Below is a small trained network, with its code and all its weights. Each question gives an input and a target symbol and asks what happens when units are switched off, that is, made to give their printed mean instead of their output.

import numpy as np


def w(rows, s, z=0):
    codes = np.array(rows[::2]) - 128.0
    scale = np.full(codes.shape[1], s)
    scale[-1] = z or s
    return codes * scale


def norm(h):
    return h / np.sqrt((h * h).mean(-1, keepdims=True) + 1e-5)


def f(y):
    return np.maximum(y, 0)


def softmax(a):
    e = np.exp(a - a.max(-1, keepdims=True))
    return e / e.sum(-1, keepdims=True)


def log_softmax(a):
    a = a - a.max(-1, keepdims=True)
    return a - np.log(np.exp(a).sum(-1, keepdims=True))


def net(x, mask):
    ids = ['αδηθσψω'.index(c) for c in x.split()]
    T = len(ids)
    res = E[ids] + P[:T]
    r = norm(res)
    for j in range(2):
        rows = slice(4 * j, 4 * j + 4)
        q, k, v = (r @ M[0][rows].T for M in (Q, K, V))
        z = softmax(np.where(np.tri(T) > 0, q @ k.T / 4**0.5, -1e9)) @ v
        o = O[0][rows]
        res = res + np.where(mask[j], z, o[:, -1]) @ o[:, :-1]
    y = f(norm(res) @ A[0][:, :-1].T + A[0][:, -1])
    res = res + np.where(mask[2:18], y, B[0][:, -1]) @ B[0][:, :-1]
    return log_softmax(norm(res)[-1] @ U[:, :-1].T + U[:, -1])


Q, K, V, O, A, B = {}, {}, {}, {}, {}, {}
E = w([
[184,230,116],'α',
[171,253,120],'δ',
[74,124,162],'η',
[137,251,136],'θ',
[80,135,168],'σ',
[187,172,125],'ψ',
[38,195,156],'ω',
],0.005)
P = w([
[129,96,116],'0',
[250,188,192],'1',
[107,95,189],'2',
[177,178,84],'3',
[119,130,120],'4',
[186,143,108],'5',
[130,107,103],'6',
[178,140,109],'7',
[94,161,154],'8',
],0.023)
Q[0] = w([
[123,44,40],'H0',
[143,100,181],'H0',
[184,35,67],'H0',
[70,182,8],'H0',
[166,88,167],'H1',
[124,138,246],'H1',
[112,230,187],'H1',
[188,90,221],'H1',
],0.015)
K[0] = w([
[162,170,218],'H0',
[99,86,140],'H0',
[164,122,254],'H0',
[109,229,135],'H0',
[144,117,78],'H1',
[171,61,131],'H1',
[172,89,205],'H1',
[179,104,67],'H1',
],0.018)
V[0] = w([
[80,144,70],'H0',
[62,175,79],'H0',
[191,140,196],'H0',
[106,49,152],'H0',
[152,15,81],'H1',
[181,123,141],'H1',
[80,227,44],'H1',
[249,138,145],'H1',
],0.012)
O[0] = w([
[173,67,155,198],'H0',
[182,78,196,179],'H0',
[63,237,114,61],'H0',
[130,104,36,43],'H0',
[202,180,22,97],'H1',
[80,179,144,135],'H1',
[209,85,189,4],'H1',
[86,255,141,122],'H1',
],0.0083,0.0032)
A[0] = w([
[48,193,124,81],'N0',
[194,104,178,182],'N1',
[206,90,75,67],'N2',
[205,75,86,138],'N3',
[123,246,81,8],'N4',
[171,185,94,80],'N5',
[82,99,123,189],'N6',
[46,84,44,68],'N7',
[172,181,98,82],'N8',
[186,162,174,136],'N9',
[42,172,100,119],'N10',
[214,219,124,2],'N11',
[179,128,69,102],'N12',
[41,69,76,65],'N13',
[213,169,148,130],'N14',
[95,151,155,117],'N15',
],0.013,0.0098)
B[0] = w([
[215,98,79,175],'N0',
[126,90,81,254],'N1',
[38,127,201,147],'N2',
[84,186,150,175],'N3',
[38,89,187,179],'N4',
[201,109,162,169],'N5',
[195,181,76,197],'N6',
[24,181,47,138],'N7',
[196,119,161,167],'N8',
[73,121,110,222],'N9',
[192,136,148,173],'N10',
[148,215,110,178],'N11',
[127,37,206,151],'N12',
[5,104,144,139],'N13',
[104,169,185,220],'N14',
[92,142,130,167],'N15',
],0.012,0.0074)
U = w([
[180,164,144,177],'α',
[92,159,177,117],'δ',
[30,150,112,145],'η',
[9,83,236,1],'θ',
[42,138,31,118],'σ',
[142,164,21,67],'ψ',
[130,41,125,222],'ω',
],0.016,0.0057)

Each question gives the input, a string of symbols that net reads in full, and the target symbol t.
The units are the heads (4 rows each of Q, K, V and O) and the neurons (one row each of A and B). Each row of codes is followed by its name. A weight is (code - 128) times the scale printed after its matrix; where a second scale follows, it is the last column's (O, A, B and U).
mask holds one flag per unit, heads first, then neurons. A switched-off unit (its flag False) gives its mean, the last column of its rows in O or B, instead of its output. The means were averaged over made-up inputs and are rounded, as every weight is.
A unit's drop is (log p(t) with every unit on - log p(t) with that unit switched off) / (log p(t) with every unit on - log p(t) with every unit switched off).
The circuit of an input: a set's keep is (log p(t) with only the set's units on - log p(t) with every unit switched off) / (log p(t) with every unit on - log p(t) with every unit switched off). Starting from the 12 units with the biggest drops (on a tie, the unit counted first), units are removed one at a time, each time the one whose removal leaves the highest keep (on an exact tie, the one counted first), for as long as the keep stays at least 0.8.
units of the circuit, in order: the units of the circuit, biggest drop first
k most important neurons: the k neurons with the biggest drops, biggest first
which heads matter: for each layer, one digit per head in row order, 1 if its drop is at least 0.15 and else 0, layers parted by /
input η δ ψ ω ω δ ψ α σ, target ψ: units of the circuit, in order => [N0; H1; N6]
input α ω ω, target α: units of the circuit, in order => [H1; N0]
input α δ η ω α σ θ, target α: which heads matter => 10
input ω α α η ω ω θ, target ω: units of the circuit, in order => [H1]
input ω α ω ω α ω σ ω, target θ: which heads matter => 11
input ω α δ, target ω: which heads matter => 10
input η ω η ω, target δ: 2 most important neurons => [N4; N6]
input α ω ω ω, target η: units of the circuit, in order => [H0; H1; N9]
input ω δ α, target ω: which heads matter => 10
input δ α ω σ θ, target ω: which heads matter => 11
input σ ω θ η θ, target θ: which heads matter => 10
input η σ ω δ θ θ θ ω δ, target θ: which heads matter => 10
input η σ ω σ, target δ: which heads matter => 10
input θ α ω ω ω δ η, target ω: which heads matter => 01
input ω ω σ α ω, target σ: which heads matter => 01
input η ω ω σ α ω α, target α: 3 most important neurons => [N0; N10; N4]
input ω ω θ θ, target δ: which heads matter => 10
input θ σ α ω ψ, target α: 3 most important neurons => [N0; N4; N6]
input α ω ψ, target α: units of the circuit, in order => [H1]
input ω ω ω, target ω: units of the circuit, in order => [H0]
input ω ω ψ ω ω ω σ ω ω, target σ: 2 most important neurons => [N13; N7]
input α ω σ α α, target σ: 4 most important neurons => [N5; N14; N8; N4]
